Each row has a hidden value; after the row comes its grade, the name of the range that the value falls in. Each part has its own.
[  79  -90  -12  -31  -54   87  -62  -27 -155   26   99  -73    0 -153
    2  -51   46    0   10 -107   -8   61   52   -8  -27 -107   64 -163
 -115  -48   96  -12  -42   73  -55   14  -45  -67  -58   85    7  -76]	Z
[ 113   14   18  -51  -94   34   97 -110  -25    1   75  -57  -68   24
   -5   34   88   86   62   -7 -113   58  111   79    4  -34  -51   -3
  -74  -97   49  -17  -56  -10   49   27   -6  157   -6 -111   65  114]	A
[ -63   91   46  235  178   11  242  -94  150  105 -168 -245  -85 -257
 -182   45  169  -27 -229    0  -82   45  217  129  -44  102   62   34
 -169  -34   15  207   25  137   42   35 -171  145   58 -166  283 -114]	W
[  71   98   23  -57  -59   46  115  -41  -47  -33   58   56   47   70
  -50   42   19   67   -3  -15 -106    6   62  -15    6   18  -67  -28
    9   -4   38  -36   48  -52   96  -17    5    2   64  -18   59  -26]	D
[ 328  106   74   -4  -80  -17  512  -19  156 -104  281  -52 -238  143
  -35   76    2  337 -201 -227  -51 -227  187   32   19  201  -77   82
    0 -192  -16  158 -222 -208   51   24 -100  136  -72  -51   44  -49]	W
[  -8  157   97  -88   16  -37  102   -2   93   21  -41   19  -54  164
 -134   68  -13  -47  -83  105  -58  -93   40   80    6  144  -39   91
  -25   50   33  -85   49    4  119  -85   13  156  122 -109  244  105]	D
[ -34   19   49 -221 -110   72 -173   53 -217  -19  164  224   37  179
   65  -52 -117 -180    7  151 -165  -46  -45   82   53 -130   23   42
  -30  138  -68 -169   57  -11   12  -83  -48 -115  -32   83  125  -64]	F
[  32   13   20  -71  -22   60  -35   18 -127    5  116   61  103   13
   21  -54  -37   -9  -58  -13  -65  -41   44  -18   28  -86   -1  -82
  -28   69  -21   -1    4  -44  -17  -56 -101 -132  -51  111   22 -130]	F
[ -10   16   12  -65   -1   16 -104    5  -63   46    3    4   77   22
  -43  -14  -14  -71  -24   22   -5  -17   16  -23    8  -35   24  -78
  -36   69   51  -69   41   34   11  -68  -11  -20   38   36   87    3]	F
[ 18  40  36 -54  16  18 -40  20 -35  35  -4 -48  11 -15   8 -49  34  -8
 -27 -12  13  37  65   0  29  25  -2 -47 -53  34  55  29 -21  -5   0 -52
 -59  -3  28  -6  77  42]	D
[ 51  80  -8  -1  -5  44  47 -41 -49  18  12   8  84  -3  45 -13  40  93
  14 -13 -56  33  87 -29  34 -18 -43 -45   4  57  -5  68  11 -83  29 -26
 -69 -48   4   4  -3 -44]	A
[ 102  -75  -48  219  -10   47  150 -113   92  177  -73 -225 -122 -201
 -183  112  225   21   -3 -145 -129  -38  184  -46  -58  -52   38 -249
  -91  -97  130    4    7  175   74   47   98  210   10  -54  194   87]	K
[-175   20  -63   93   16   46 -145   64  -65   94 -180  -15   62 -163
  -47  -49   79 -256  -54    9  -33   94   85  -66  117   17   85  -88
 -133  166   55   55  186  196   -5   35   61  -65  175  -12  197  -46]	D
[ 270 -117   32  -84 -232  157  118 -105 -166  -10  271  -39 -407  -35
   61   47  155   80  177  -93 -284  134   84  165 -103 -134   32  -41
  -78 -257  108 -141 -172   42   77   71   20  153 -124  -90  132  126]	L
[  69  219  123 -225   63 -112  -10   90  118  -91  -33  -55 -185  226
   95  -45  -65   93  -60   46  245   87  -25   83   31  356   -2  291
   26   -7  104   47 -142 -170   25 -126  -91  125  168 -214   97  242]	Y
[  44  -41   44   -5   50  122  -85 -133 -162   90   25 -108    0 -170
   12  -19  129   14   84   62 -165  197   58  117 -150 -211   35 -109
  -45  -57   54  -50  -42   35   34  -59 -177  -18 -116  -15   75  -36]	K
[ -10   68   72 -145  -56   -4    7  227  -24  -46  102   72 -130   84
   51 -143  -87 -114 -169  -83   84 -111   59   -7  191  210   18   52
 -126  113    9   91  -56  -17  -68  -32  -34  -89   82   60  153   -4]	T
[ 24  34  31 -36  -3  30  -6  -9 -36  47  17 -14  21  12 -36  -4  30 -24
 -31   9 -63 -15  64   6   7 -21  -4 -63 -37  34  34 -24  13  11  34 -51
 -35  15  13   5 109  13]	T
[ 173   39   22 -200  -88  -48  -51  -48  -39  -81  183   32  -20  253
  129   17  -75  124    7   25   39   -2   -1   40    7   -9    0  139
   51  -74   10  -50 -129 -167   -5  -68  -69   89  -39  -83  -49  117]	T
[ -44   31   87 -167  -10  -70  -99    5   75  168  -23   90  141  269
 -329  129 -152 -195  -55  159   -8 -451  -97  -20  -47  -29   -4 -187
  -23  205   57 -401  147  132   98 -213  185  159   40  156  274  118]	Z
[  35  118  129 -104   42   13   96   18   37   26  -25  -71  -73   19
  -98  -21   46   39  -28    8    1   13   59   67  -24  143  -73  -24
  -60   -3  106  -27  -42  -16   79  -90  -51   82   74  -52  164  117]	Y
[  88 -120    7 -115 -197  168   -2    0 -310  -18  358  172   90   -3
  159 -132  -22  -24    0  -26 -304  -75  135   61  126 -325  -49 -139
 -127   43 -162   36  -62  -54  -89   36 -158 -200 -263  215  -40 -213]	Y
[ -76  178   19 -183 -109   91 -156  295 -185  -28   85  431 -167  277
  162  -63 -193 -269  -17  104 -126 -131 -134  -45  149  137  103  133
  112  371  -92 -140  158  -75   75 -124   64 -324  132  150  246 -148]	W
[ -64   45  -55  152   19   11  156  -79   34  -27 -113 -145   16 -230
 -176   52   92  -73 -184  -88   18  106  146   19   30  112   89   27
 -208  -69  100  136  124  200    3  147    9   77  191 -137  157 -161]	Z
[  33  -63   18  -18  -19  113 -124  -17 -165   97   46  -44  -34 -121
   65  -67  107  -58   71    2 -142  115   73   37  -24 -167   36 -146
  -61   16   38  -20  -31   47   -3  -39  -88  -57  -88   44   88    9]	T
[ 109   70   62 -151  -71   15   56   -5  -34  -25  133   83  -75  176
  -54   54  -73   26  -20   23  -53 -116  -25   47  -40   40    3   29
   15    7   38 -153  -19  -50   73  -82    6   38   12   14  117    8]	L
[  62   58   65 -106  -22   29   20   89  -34    0   80   25 -115   51
  -15  -40  -35  -14  -57  -51   17  -61   13    8   17  105   20  -20
  -35   44   61  -36  -48  -25   17  -74  -29  -42   36   45  129    0]	W
[-138   43   17   -4  118    7 -172  -13  -49  100 -130  -37  155  -79
 -103  -18  -25 -170  -87  112   35    1   -7   19  -31  -37   90  -57
  -78  158   33  -51  121  114   -8  -95  -77  -57   62   36  154  -99]	L
[  53    4  -26   30  -29   62   35  -33  -75   25   30  -20    8  -86
  -49   27   34   -2  -38  -68  -45    0   53  -28  -21  -30   62  -94
  -56    4   62   -7   46   58   17   15   -3  -42   18   41   73 -117]	Z
[  26   41 -108  144  -66  122  100   -3 -134  -51   -2  -12   -7 -229
  139  -68  143   52   -7 -163  -95  249  180  -76  124   14   21  -27
  -79   -3   16  264   49   -3  -16  155  -55 -163   86  -47  -27 -184]	A
[  84   11   45   96    0   47  210 -113   82  101  -45 -173 -139 -122
 -232  109  174   32  -16  -65 -143   -5  140   53  -98   25  -19 -142
  -95 -122  141  -61    4  134  128   11   51  220   54  -99  236   91]	K
[ 109   -9   50  -52  -29   43   40  -52  -34   34   50 -127  -70  -61
   -2  -29  109   85   41  -60  -35   87  108   46  -19  -15  -38  -87
  -83  -94  100   16 -102   -1   16  -16  -54   96  -26  -52   55  121]	Y
[ 110  -14  -66  118  -69  118  135  -52 -116  -52   57 -120  -96 -252
  112  -55  193  115    1 -199  -96  286  201  -18   48  -11   19  -41
 -102 -150   75  239  -56    7  -15  153  -87  -55   27  -96  -24  -93]	D
[ -25  139   -3  114  127  -91   42  -47  236  115 -309 -217  -81  -37
 -232  140  126  -23  -44  -13  135   45   46  -63  -69  255   49  -17
    1   -3  224  -44   98  128  141  -56  144  263  289 -218  252  225]	F
[  85   -9    0  -91 -127   47  -78   20  -79   75  117  136 -172  182
   31   67  -35 -113   59   70 -170 -144  -28   37   -4  -78   85   -6
   33   89  -14 -203   18   22   68  -74   81   47  -40   32  200   62]	L
[  85  160  118   -8  249 -110   99   46  256   38 -264 -447  -67 -205
 -115  -97  143  282  -62 -227  488  184   95  -83  -53  451  -72  -95
  -77 -112  343  219 -199  -63  -15 -108  -85  150  220 -151   -5  291]	A
[ -12   33   23  -76   -2   24 -109   19  -70   32    1   12   -1   25
   -4  -23   -6  -85  -14   41  -17   33    8   16    4   -5   43  -14
  -33   63   50  -61   26   27   18  -65  -28  -18   49   -5  118   18]	F
[  42   -8  -23   78  -49  -32  134 -111  116   63  -76 -173  -11  -55
 -218  107  131  -10  -48  -75  -32  -27  153  -20   15   45  -22 -105
 -136 -108  141  -24   48  160   68   64  137  279  133 -138  166  154]	D
[ 63  23  22 -18 -11  44  25  -2 -38  35  18 -49 -97 -53 -46  14  36  -8
 -26 -51  -7   6  33  16 -38  41  63 -54 -57  -8  93 -34  -7  52  28 -23
  -7  12  31   2 126 -19]	Z
[ -86  176   72   32  163 -112  134 -113  195   85 -128  -57  269  133
 -225  103  -44   -3 -233  178  -17 -230  108   55    5   46  -63   55
  -35  124  -82   26  109  -16   71 -117 -113  172   48  -71  175  -39]	Y
[ -25  -73 -135   77 -175  100  -51  -47 -199   48  162  226  169   58
   97   27  -16 -175  -54   62 -350 -134  131  -38  163 -324   58  -60
  -47  159 -214   18  163   48  -21   81    0 -119 -112  111   67 -246]	D
[ 63  61  34 -77 -16  32 -15 -17 -49   1  29  -7 -62  42  -6  15  24  15
  18   7 -35  68  15  26 -40  29  14   8   6 -15  80 -64 -12 -21  62 -56
 -25  23  53 -52  98  46]	F
[  46 -125 -105   79  -64  -80   28  -66   49  -30   77 -202   95 -113
  -43  -26   20   -6 -219 -182  144  -42  196  -51  147  -15   78  -26
 -240 -125   38  204  -67  113 -172  142  -23  138   22  -68  -33  -39]	K
[ 42  18  25 -38 -16  42 -11 -23 -54  38  28 -26 -10  -9 -38   4  42 -14
  -6  -7 -64  22  53  12 -18 -28   7 -68 -37   0  60 -45   3  22  40 -41
 -24  19  18  -7 103  18]	F
[ 46 142  40 -48 -41  10 116 -14  48  26 -28  50 -63 132 -69  73  29  22
  22  41 -95 -54  49  12  19 107 -58  19  22  57  42 -73  56 -31 134 -51
  69 103 111 -76 169 100]	A
[  27  -28  -28   15 -106   87   33  -83 -130   49  139  114   83   49
   -4   46   22  -78  -30   70 -304  -92  111   42   42 -235    2  -63
  -44   53 -113  -47   80   30   41   16  -39  -11 -101   49  112 -129]	T
[  35  -92  102 -108   54  107 -206  -20 -158  209   59  -39   78  -60
  -73  -55   29  -61   99   72 -115  -96  -21   32 -138 -257    0 -334
  -20  105   55 -221  -42   46   15 -209  -98  -73 -197  226  110   32]	W

Part 2:
[-165   16 -236 -295 -346  159  277 -322  275 -236 -249 -154  191   63
  144  -99   -7   20  431 -124  126    7  420 -323  203   30   90  505
  193  268  237  -57   50  301 -327   92  411 -404 -407  -92 -254  146]	rd
[-350  721  -68    5 -103  300  142 -139   28  157  316 -196  109  -48
   79   34 -131 -327  -11   22  148 -166  -96  -69 -303 -304 -591 -104
  -89  319 -130  -16  156   91  121 -116   -2  339  310 -223  434  129]	hd
[ 360 -509 -295 -483 -380   84   11   17  230 -303 -554  163  -81 -228
 -201  236  -32   36   61  -76  -36 -302  384  -30   23   46  699  433
  488  137  494  -16  -86    5 -189  -59  -20 -266 -162  -51 -379   61]	hd
[ -28  235 -463   49 -514  632  379  320    7  -49  218 -165   85  -29
   66  104 -166 -256 -152 -409  141  228   50  -82 -374 -197 -542  143
 -224  379  216   34    6  212  194  185   90   29  241 -155  403  -82]	hd
[-494 -147 -200 -396 -527  134  216 -367  346 -231 -282 -269  151   44
  304 -290   39   32  361    2    4   80  643 -163  369 -105   19  252
  -74  124  233  175  203  239 -230 -225  186 -305 -404  -65   88  202]	ht
[  -2  142  101 -237  -46   65  -44   18   81  115  -19   18 -121 -139
 -217   10  343  103 -120  149   26 -498 -268   86 -306  -25   54 -110
  198 -140  -35 -216  -51 -110   95  -34  -32   -8  268  -78 -196  202]	bs
[-189  158  219 -186   58   66  -91   25    4  136  137  -51  -61   13
 -210 -175  307   42 -180  251  -31 -455 -301  184 -118   82  -53 -360
   32 -211 -180 -104   85 -174  291  -35  -89  182  254  -51  164  262]	ht
[-242 -432  324 -217 -469 -192   12  325 -150  216 -140  290  -40  147
  -91 -505  437  254 -167 -100 -485 -319  270  318   68  -12  224 -442
  -62 -459  100  300   20 -164   70 -112 -186  -23  147   89   55   77]	sm
[-322   49  -65   85  -66  107  144 -523  285 -129  -75 -504  557  165
  374 -346  125 -131  363  164 -172 -279  287  116  133  125 -162  229
   -6   18  112 -251   33  -56 -317   86  153 -250 -434  174 -149 -263]	sm
[-109 -389  106 -414 -155   38    2   70  134  -62 -176   89  -29  -61
 -193 -249  359  210   18  125  -62 -336  191  137   49   40  333 -108
  175 -162  131   38   92  -90  -20 -187 -152  -91  -75  -78 -105  170]	hd
[-284 -310  -37  -19   51  225  264 -310  298 -151 -142 -198  205  -75
  160 -252  363  221  315   38   85   18  132  158  191  111   41  358
  -33  -60  272   -1   15  107 -377   33   67 -355 -469  -21 -165 -180]	qt
[ -24  446 -407  -53 -379  324  194  -58   83  -65   71 -241  233    7
  133  153 -302 -296   38 -179  136  -96  205 -186 -275 -155 -419  222
   22  395  120 -190   49  169    7   -8  123   62  136  -71  125   59]	hd
[ 217 -198 -104  -31  -37  129  122  -52  120 -103 -205   28   82  -68
 -148  132  114   81   97 -181   39 -161   -4   35   11  200  353  417
  296   40  352 -107 -182   64 -238  301  225 -307 -218   -4 -381 -129]	qt
[-142 -103 -291   69 -302  249  283  -42  116 -108  -20 -233  350  106
  207 -141  -26   43  158 -287   73  138  383   13   67   70 -229  294
 -137   98  306  -51   15  208 -227   57  130 -232 -273   57  -27 -136]	rd
[  55  115  110 -263  -87    1  -32   51  -14   86  -76  167  -61  -71
 -218  -28  187   -8  -79  134 -105 -552 -121   67 -255  -38  123 -112
  295  -34  -31 -120    4 -137   74  -54  -95  119  265  -78 -104  180]	hd
[ -27  206  243  189  284 -150 -133   17 -162  298  175   64  106   36
 -206   14  124  130 -196    0   25 -394 -263  312  -84  186  -63 -214
   48 -283  -30 -131  -45 -103   25  -20 -121  241  197   70  -39   57]	qt
[ 375  194 -465   29 -568  229  374  -41   33 -119 -367  178  104 -124
  152  362 -296 -285  181 -450 -148 -117  220 -229 -352 -198   25  753
  368  488  459  -63 -260  215 -375  340  298 -256   58  -32 -341 -267]	rd
[ -43  -49 -376  -98 -300  358  331 -427  359 -301 -390 -192  132 -220
  323   80    4 -191  324   37  -80 -105  173  -21  -72 -133   14  667
  161  325  367  -49  -64   93 -359  109  125 -315 -259  -33 -122 -257]	ht
[-157  -16  229 -174 -223  209   89  388 -114  197  164  127 -191   40
 -228 -338  528  112 -299   65 -206 -341 -385  228 -302    9 -147 -463
 -102 -290 -157   31    7 -179  416  152  -96   83  429  -66  230  171]	sm
[  -2  319  114 -290 -342  -47 -160  248 -148  193  118  122  -80  114
 -373   96 -159 -205 -263 -171  -73 -357   86 -116  -83  -70  182 -352
  230   82  -14  102   45  -35  322   17  137  260  367 -140  187  369]	ht
[-301  -48 -166 -222 -404  305  376 -297  298 -193 -234 -141  192  -73
  306 -274  200 -109  381   38 -153 -120  338  -81  -68 -247  -94  362
   86  267  212   47   65   88 -335  -12  103 -282 -244 -107  -54 -157]	nh
[-236   54  211 -183  102 -201 -214 -106   47  177   44  -99   43   26
 -165 -133  247  282  -99  174  120 -405    4  189   93  154   46 -293
   14 -373  -66 -157   96  -58   50 -308 -114   87   60   42  -98  357]	bs
[-480 -151  483    4  -36  -68    7  202 -115  373  206  194  -18   -4
 -163 -386  433  197 -155  -91 -180 -155   72  392   40 -171   28 -514
 -161 -330   60  427   89 -102  -23 -228 -267  201  122 -133  273  -35]	qt
[ -50   46  272  -46 -117   -2   -7  255 -181  239  100  281  -94   35
 -329  -24   91  -57 -200 -216 -164 -222  -80  132  -30  -32  236 -239
  149  -48  104  290  -41  -60  120  161   42  173  218 -140  171   44]	nh
[  47  280   28 -315 -653  134  122  448 -193  207   24  410 -229  -37
 -304  107  -96 -269 -209 -388 -195 -224  133 -199 -362 -401  103 -179
  259  298  120  326  -25   58  196   82  101  194  518 -299  202  190]	hd
[-229  102  191 -127 -426  -87   69  249 -222  281  -13  355 -221   54
 -130 -105   64   54 -198 -269 -207  -89   64   70   28 -146   16 -257
  -60 -135   65  417   26   83  148  -18   21  166  336 -103  305  251]	ht
[-203 -499   98 -296 -441  290  219  387   94  103 -141  239 -288 -313
  -69 -318  712  281 -209   14 -245 -221  -38  381 -403 -340   19 -239
 -119 -280  203  247  -22 -155   41 -235 -431  -99  305 -144   72  -94]	bs
[-150 -239 -232 -309 -574  318  442 -231  333 -266 -407  -37  212 -127
  324 -286  250 -123  446  -10 -295 -206  489 -101 -185 -330   65  488
  237  333  340   33   -4   44 -473    0   66 -410 -277  -97 -261 -294]	hd
[-282  106 -232 -114 -223  215  126 -462  338 -210 -115 -473  346   51
  265 -100  -81 -203  296   72   24 -110  345  -67  176   31  -73  303
   23  206  188 -120   81   91 -186   19  220 -212 -360   19    9  -41]	sm
[-142  414 -219   81 -240  165  168 -278   82  -11   -1 -172  259   19
  164  170 -364 -343  166 -231   33  -22  270 -131   12 -146 -167  324
   86  393  228   65   15  190 -203   77  234   43  -81  -85  135  -85]	nh
[ -75  488  182  -35  104  217  -91  258 -105  282  469  -76  -12    1
 -391   42  147 -129 -329    9  156 -384 -411   82 -403  -49 -246 -454
   53    9 -190 -157   34 -123  382   57  -25  343  463 -189  223  196]	qt
[-414  487  -48  277   43  110  147 -263   35  172  297 -378  337  158
  231 -129   10   47   90 -107  221   31  -15   50   26   75 -620   32
 -304  -51  -39 -173   67  205  -98    0  178   14  -60   55  123   54]	bs
[-441    2  308 -120   10  -44 -147  -22    4  216  137  -60  -38    7
 -131 -233  217   60 -180  148  -64 -243  -16  326  168   13   14 -469
 -160 -301  -43  239  155 -119  215 -230 -208  257  120  -63  398  208]	sm
[ 465  -98 -577  -40 -514  650  348  286  184 -247 -125 -126   20 -185
 -111  386  -48 -213  -80 -467   99   57  -36 -144 -455  -39   76  586
  215  417  515 -190 -297  139  -24  530  329 -414   35 -100 -251 -296]	bs
[  25   84 -237   75 -139  158  204 -359  181 -171 -195 -167  307   21
  133  152 -241 -223  303 -221    0  -26  275 -107  160   71  160  587
  242  337  380  -15  -92  172 -376  282  360 -242 -378   -6 -173 -223]	nh
[ 118  -88 -443   85 -305  362  310  -28  130 -213 -113 -201  290   37
  148   79 -144  -81  128 -321   76  112  239  -38  -30  123 -116  506
    8  241  386 -129  -87  197 -190  264  219 -278 -233   56  -95 -207]	hd
[-398  336  -79   98  -58   67  280 -421   80   21  -45 -130  149   84
  319 -146   19   83  288  -28  103   58   20  -46  190   64 -403  321
 -165   22   17    6   81  286 -223   49  236 -103 -163   11   97  134]	nh
[-117  146 -334  -79 -323   99  122 -518  289 -192 -337 -284  238  -72
  326  135 -260 -245  290   -6  -49 -149  382  -66  123  -54   12  512
  127  255  313  -56  -10  132 -303  -26  170 -179 -252   48  -76  -70]	sm
[ 114 -346  -73 -284 -111   75    0   94  127  -64 -242   94 -141 -179
 -205   33  298  296  -96   35   79 -274  -24  169  -63  129  282   98
  151 -210  222 -102  -49  -19  -15 -104 -124 -156   24  -10 -236  166]	qt
[-264  406 -185  147 -311  263  121  210 -114  146  442 -370  417  292
  124 -232 -124 -161 -187 -202   42  -62  176   55 -232  -17 -742 -333
 -349   52  -87 -196  146   43  255  -58  -18  235  233   77  392   59]	nh
[-205  275  339  249   57  -44  -29  302 -296  464  387  156   24   92
 -238  -98  164   71 -328 -241  -52 -181 -239  297 -160  -16 -231 -458
 -150 -252  -43  162  -27  -48  160   42  -92  325  371  -50  256   21]	qt
[ 111  522 -333   90 -724  509  352  470 -133  203  213   45   -1 -111
   47  169  -55 -376 -290 -450 -154 -138  -95  -71 -879 -516 -623  -13
  -58  374  134  -49 -160   43  173  188   15  120  689 -149  193 -204]	bs
[-150 -138  220  -87 -286 -284  -43  249 -261  276 -117  334 -208  156
 -126 -217  223  377 -257 -158 -196 -172  -34  245  190  221   55 -302
 -163 -545   10  210   -9   40  204  -26  -46   57  268  136  113  384]	sm
[ -21  134  288   32   59 -288 -182  -45 -160  234   -9  105   40  185
 -223  -36   50   69 -127  -38 -153 -403 -134  171  187  314  242 -178
  149 -312   -9  -10  -76  -79   96  190  151   86   88  117  -71  197]	sm
